Below is a small trained network, with its code and all its weights. Each question gives an input and a target symbol and asks what happens when units are switched off, that is, made to give their printed mean instead of their output.

import numpy as np


def w(rows, s, z=0):
    codes = np.array(rows[::2]) - 128.0
    scale = np.full(codes.shape[1], s)
    scale[-1] = z or s
    return codes * scale


def f(y):
    return y / 2 * (1 + np.tanh(0.7978845608 * (y + 0.044715 * y**3)))


def softmax(a):
    e = np.exp(a - a.max(-1, keepdims=True))
    return e / e.sum(-1, keepdims=True)


def log_softmax(a):
    a = a - a.max(-1, keepdims=True)
    return a - np.log(np.exp(a).sum(-1, keepdims=True))


def net(x, mask):
    ids = ['αβδηλμφω'.index(c) for c in x.split()]
    T = len(ids)
    res = E[ids] + P[:T]
    u = 0
    for l in range(3):
        q, k, v = (res @ M[l].T for M in (Q, K, V))
        z = softmax(np.where(np.tri(T) > 0, q @ k.T / 2**0.5, -1e9)) @ v
        res = res + np.where(mask[u], z, O[l][:, -1]) @ O[l][:, :-1]
        u += 1
        y = f(res @ A[l][:, :-1].T + A[l][:, -1])
        res = res + np.where(mask[u : u + 4], y, B[l][:, -1]) @ B[l][:, :-1]
        u += 4
    return log_softmax(res[-1] @ U[:, :-1].T + U[:, -1])


Q, K, V, O, A, B = {}, {}, {}, {}, {}, {}
E = w([
[169,61,44],'α',
[99,156,44],'β',
[34,249,85],'δ',
[150,155,113],'η',
[130,30,109],'λ',
[86,198,145],'μ',
[55,74,77],'φ',
[219,233,165],'ω',
],0.017)
P = w([
[85,101,84],'0',
[64,129,223],'1',
[195,106,25],'2',
[64,115,222],'3',
[228,140,12],'4',
[57,91,209],'5',
[251,148,2],'6',
[56,98,209],'7',
],0.0049)
Q[0] = w([
[2,118,35],'L0H0',
[228,16,238],'L0H0',
],0.0076)
K[0] = w([
[70,163,220],'L0H0',
[251,1,163],'L0H0',
],0.0051)
V[0] = w([
[251,159,151],'L0H0',
[81,188,20],'L0H0',
],0.0026)
O[0] = w([
[101,108,49,80],'L0H0',
[100,245,158,251],'L0H0',
],0.011,0.0021)
A[0] = w([
[189,202,194,104],'L0N0',
[57,79,86,152],'L0N1',
[27,32,202,2],'L0N2',
[3,142,55,53],'L0N3',
],0.0075,0.0035)
B[0] = w([
[180,178,114,251],'L0N0',
[209,174,85,186],'L0N1',
[60,178,4,138],'L0N2',
[100,202,107,248],'L0N3',
],0.011,0.0029)
Q[1] = w([
[241,14,254],'L1H0',
[72,91,201],'L1H0',
],0.0066)
K[1] = w([
[233,176,53],'L1H0',
[255,75,193],'L1H0',
],0.0064)
V[1] = w([
[195,46,99],'L1H0',
[120,254,131],'L1H0',
],0.0056)
O[1] = w([
[102,115,254,36],'L1H0',
[49,184,163,254],'L1H0',
],0.0069,0.0087)
A[1] = w([
[109,154,107,112],'L1N0',
[40,103,33,179],'L1N1',
[255,105,29,254],'L1N2',
[200,76,109,79],'L1N3',
],0.0091,0.0028)
B[1] = w([
[138,101,118,193],'L1N0',
[73,170,108,254],'L1N1',
[7,143,151,218],'L1N2',
[113,108,71,127],'L1N3',
],0.012,0.0085)
Q[2] = w([
[255,142,49],'L2H0',
[171,126,219],'L2H0',
],0.0059)
K[2] = w([
[132,254,101],'L2H0',
[176,69,96],'L2H0',
],0.0078)
V[2] = w([
[9,1,146],'L2H0',
[112,208,213],'L2H0',
],0.0092)
O[2] = w([
[74,98,163,131],'L2H0',
[254,59,240,255],'L2H0',
],0.0074,0.0071)
A[2] = w([
[217,87,106,32],'L2N0',
[242,2,154,240],'L2N1',
[172,15,87,56],'L2N2',
[119,161,128,253],'L2N3',
],0.009,0.0046)
B[2] = w([
[59,144,95,131],'L2N0',
[9,159,183,163],'L2N1',
[149,128,105,121],'L2N2',
[144,63,129,254],'L2N3',
],0.015,0.0088)
U = w([
[80,99,161,98],'α',
[152,178,92,178],'β',
[95,192,117,34],'δ',
[103,110,245,131],'η',
[90,103,139,122],'λ',
[146,91,150,254],'μ',
[127,141,40,75],'φ',
[163,177,171,113],'ω',
],0.012,0.0099)

Each question gives the input, a string of symbols that net reads in full, and the target symbol t.
The units are the heads (2 rows each of Q, K, V and O) and the neurons (one row each of A and B). Each row of codes is followed by its name. A weight is (code - 128) times the scale printed after its matrix; where a second scale follows, it is the last column's (O, A, B and U).
mask holds one flag per unit, layer by layer, with each layer's heads first. A switched-off unit (its flag False) gives its mean, the last column of its rows in O or B, instead of its output. The means were averaged over made-up inputs and are rounded, as every weight is.
A unit's drop is (log p(t) with every unit on - log p(t) with that unit switched off) / (log p(t) with every unit on - log p(t) with every unit switched off).
The circuit of an input: a set's keep is (log p(t) with only the set's units on - log p(t) with every unit switched off) / (log p(t) with every unit on - log p(t) with every unit switched off). Starting from the 12 units with the biggest drops (on a tie, the unit counted first), units are removed one at a time, each time the one whose removal leaves the highest keep (on an exact tie, the one counted first), for as long as the keep stays at least 0.8.
circuit, biggest first: the units of the circuit, biggest drop first
unit that matters most: the unit with the biggest drop
top k neurons: the k neurons with the biggest drops, biggest first
top k neurons in layer l: the k neurons of layer l with the biggest drops, biggest first
drop of u: that unit's drop, to one decimal
input β η η η, target η: top 4 neurons	(L2N1; L1N1; L0N2; L0N3)
input β ω δ, target β: circuit, biggest first	(L2H0; L1N2)
input ω λ δ φ, target φ: unit that matters most	L0N2
input β λ λ, target α: circuit, biggest first	(L2H0; L1N2; L0H0)
input η δ φ, target β: top 3 neurons	(L1N2; L0N3; L0N1)
input λ λ α η η φ β, target λ: circuit, biggest first	(L1N2; L2H0; L1H0)
input β δ η φ η η φ, target β: top 4 neurons	(L1N2; L0N3; L0N1; L2N1)
input μ ω λ φ δ ω ω β, target β: top 2 neurons in layer 0	(L0N3; L0N1)
input ω η ω μ, target μ: top 2 neurons	(L1N2; L2N1)
input η μ ω η α, target λ: top 2 neurons in layer 1	(L1N2; L1N3)
input η φ η ω λ φ φ α, target α: drop of L1N3	0.1
input α φ η η β φ ω η, target η: drop of L1N1	0.9
input δ λ β η η φ λ, target α: drop of L1N2	0.5
input φ ω α α, target α: drop of L0H0	0.3
